Below are the code and all the weights of a small trained network. Each question names an input and a class and asks about switching units off, where a switched-off unit gives its printed mean instead of its output.

import numpy as np


def w(rows, s, z=0):
    codes = np.array(rows[::2]) - 128.0
    scale = np.full(codes.shape[1], s)
    scale[-1] = z or s
    return codes * scale


def f(y):
    return y / 2 * (1 + np.tanh(0.7978845608 * (y + 0.044715 * y**3)))


def log_softmax(a):
    a = a - a.max(-1, keepdims=True)
    return a - np.log(np.exp(a).sum(-1, keepdims=True))


def net(x, mask):
    res = np.array(x, float).reshape(1, 2) / 4 @ E
    y = f(res @ A[0][:, :-1].T + A[0][:, -1])
    res = res + np.where(mask, y, B[0][:, -1]) @ B[0][:, :-1]
    return log_softmax(res[-1] @ U[:, :-1].T + U[:, -1])


A, B = {}, {}
E = w([
[91,250,144,117,80],'x0',
[246,202,169,129,105],'x1',
],0.015)
A[0] = w([
[50,110,151,115,99,218],'n0',
[107,251,130,127,122,251],'n1',
[67,100,118,141,158,223],'n2',
[29,175,129,134,103,191],'n3',
[98,74,128,116,123,253],'n4',
[244,79,138,134,116,219],'n5',
],0.02,0.0041)
B[0] = w([
[136,87,72,166,52,192],'n0',
[102,216,163,109,43,251],'n1',
[134,96,125,204,138,201],'n2',
[45,130,157,94,188,211],'n3',
[176,118,104,157,121,189],'n4',
[254,125,128,73,176,219],'n5',
],0.026,0.025)
U = w([
[203,154,154,120,11,49],'0',
[4,150,199,57,85,251],'1',
[206,71,113,111,218,179],'2',
[102,74,95,208,95,54],'3',
],0.011,0.0016)

Each question gives the input, the list of numbers given to net, and the class t.
The units are the neurons (one row each of A and B). Each row of codes is followed by its name. A weight is (code - 128) times the scale printed after its matrix; where a second scale follows, it is the last column's (A, B and U).
mask holds one flag per neuron, in row order. A switched-off neuron (its flag False) gives its mean, the last column of its row in B, instead of its output. The means were averaged over made-up inputs and are rounded, as every weight is.
A unit's drop is (log p(t) with every unit on - log p(t) with that unit switched off) / (log p(t) with every unit on - log p(t) with every unit switched off).
The circuit of an input: a set's keep is (log p(t) with only the set's units on - log p(t) with every unit switched off) / (log p(t) with every unit on - log p(t) with every unit switched off). Starting from all 6 units, units are removed one at a time, each time the one whose removal leaves the highest keep (on an exact tie, the one counted first), for as long as the keep stays at least 0.8.
circuit, biggest first: the units of the circuit, biggest drop first
k most important neurons: the k neurons with the biggest drops, biggest first
drop when u is switched off: that unit's drop, to one decimal
input [8,-7], class 1: circuit, biggest first : [n3]
input [6,-8], class 1: 3 most important neurons : [n3, n5, n1]
input [-1,-1], class 3: 2 most important neurons : [n5, n1]
input [3,-4], class 1: 2 most important neurons : [n3, n5]
input [4,-6], class 3: 2 most important neurons : [n0, n2]
input [-1,0], class 2: 2 most important neurons : [n1, n0]
input [-2,8], class 2: drop when n5 is switched off : 0.8
input [4,-8], class 3: drop when n0 is switched off : 0.3
input [3,-3], class 1: drop when n3 is switched off : 0.1
input [-5,6], class 2: drop when n2 is switched off : 0.0
